Below is a small trained network, with its code and all its weights. Each question gives an input and a class and asks what happens when units are switched off, that is, made to give their printed mean instead of their output.

import numpy as np


def w(rows, s, z=0):
    codes = np.array(rows[::2]) - 128.0
    scale = np.full(codes.shape[1], s)
    scale[-1] = z or s
    return codes * scale


def f(y):
    return y / 2 * (1 + np.tanh(0.7978845608 * (y + 0.044715 * y**3)))


def log_softmax(a):
    a = a - a.max(-1, keepdims=True)
    return a - np.log(np.exp(a).sum(-1, keepdims=True))


def net(x, mask):
    res = np.array(x, float).reshape(1, 8) / 4 @ E
    y = f(res @ A[0][:, :-1].T + A[0][:, -1])
    res = res + np.where(mask, y, B[0][:, -1]) @ B[0][:, :-1]
    return log_softmax(res[-1] @ U[:, :-1].T + U[:, -1])


A, B = {}, {}
E = w([
[125,122,120,132,136,125,129,138],'x0',
[228,120,221,209,177,138,184,107],'x1',
[117,118,129,131,144,119,126,132],'x2',
[140,129,105,121,125,139,138,131],'x3',
[121,132,152,129,123,125,122,115],'x4',
[123,121,131,126,136,125,126,128],'x5',
[101,222,106,123,198,63,198,103],'x6',
[126,67,37,187,69,69,197,10],'x7',
],0.014)
A[0] = w([
[198,243,140,148,225,52,211,114,112],'n0',
[110,128,57,155,116,43,123,55,104],'n1',
[126,184,143,78,152,117,51,164,210],'n2',
[149,170,227,3,195,137,183,210,255],'n3',
[32,170,75,130,146,82,137,20,121],'n4',
[96,229,90,95,160,77,141,114,190],'n5',
[149,29,108,85,49,140,29,148,222],'n6',
[72,151,113,70,49,159,155,171,168],'n7',
[186,141,180,111,165,208,95,219,227],'n8',
[253,107,170,192,205,127,169,99,211],'n9',
],0.011,0.007)
B[0] = w([
[14,121,52,90,35,70,16,112,227],'n0',
[108,96,148,149,58,131,220,123,201],'n1',
[119,246,94,89,129,177,44,196,204],'n2',
[130,219,140,138,125,131,24,153,255],'n3',
[94,112,63,116,115,89,254,132,202],'n4',
[44,177,62,30,171,161,114,189,199],'n5',
[154,91,150,155,11,100,39,86,210],'n6',
[88,148,124,73,178,71,82,52,176],'n7',
[122,117,181,191,143,174,29,227,235],'n8',
[185,55,181,176,31,182,81,97,227],'n9',
],0.0093,0.026)
U = w([
[82,144,113,75,103,161,49,158,238],'0',
[74,86,78,149,68,79,130,64,233],'1',
[64,210,83,48,240,131,110,186,34],'2',
[47,150,75,91,159,121,245,134,2],'3',
[185,120,192,209,173,216,115,213,61],'4',
[214,39,163,187,118,184,191,47,41],'5',
],0.012,0.0056)

Each question gives the input, the list of numbers given to net, and the class t.
The units are the neurons (one row each of A and B). Each row of codes is followed by its name. A weight is (code - 128) times the scale printed after its matrix; where a second scale follows, it is the last column's (A, B and U).
mask holds one flag per neuron, in row order. A switched-off neuron (its flag False) gives its mean, the last column of its row in B, instead of its output. The means were averaged over made-up inputs and are rounded, as every weight is.
A unit's drop is (log p(t) with every unit on - log p(t) with that unit switched off) / (log p(t) with every unit on - log p(t) with every unit switched off).
The circuit of an input: a set's keep is (log p(t) with only the set's units on - log p(t) with every unit switched off) / (log p(t) with every unit on - log p(t) with every unit switched off). Starting from all 10 units, units are removed one at a time, each time the one whose removal leaves the highest keep (on an exact tie, the one counted first), for as long as the keep stays at least 0.8.
units of the circuit, in order: the units of the circuit, biggest drop first
k most important neurons: the k neurons with the biggest drops, biggest first
drop when u is switched off: that unit's drop, to one decimal
input [-4,8,7,2,8,8,0,4], class 5: units of the circuit, in order -> n9
input [-1,-6,4,8,-6,-7,1,-5], class 2: units of the circuit, in order -> n9; n0
input [3,-2,-2,0,4,6,-4,1], class 1: units of the circuit, in order -> n3; n8
input [0,-6,5,5,-4,0,1,8], class 3: 3 most important neurons -> n4; n9; n0
input [-7,1,-4,-4,-1,0,-7,-5], class 4: 3 most important neurons -> n0; n8; n5
input [-7,5,3,-5,-1,5,8,1], class 1: 2 most important neurons -> n2; n8
input [5,-7,-6,1,-7,0,1,2], class 3: 2 most important neurons -> n9; n0
input [-5,7,-7,3,8,-7,-5,1], class 5: drop when n9 is switched off -> 0.1
input [-7,-8,6,7,5,7,1,-5], class 2: drop when n9 is switched off -> 0.3
input [-4,3,3,2,5,-4,-6,6], class 5: drop when n0 is switched off -> 0.1
input [-7,-1,-3,-2,-6,8,6,-8], class 2: drop when n9 is switched off -> 0.2
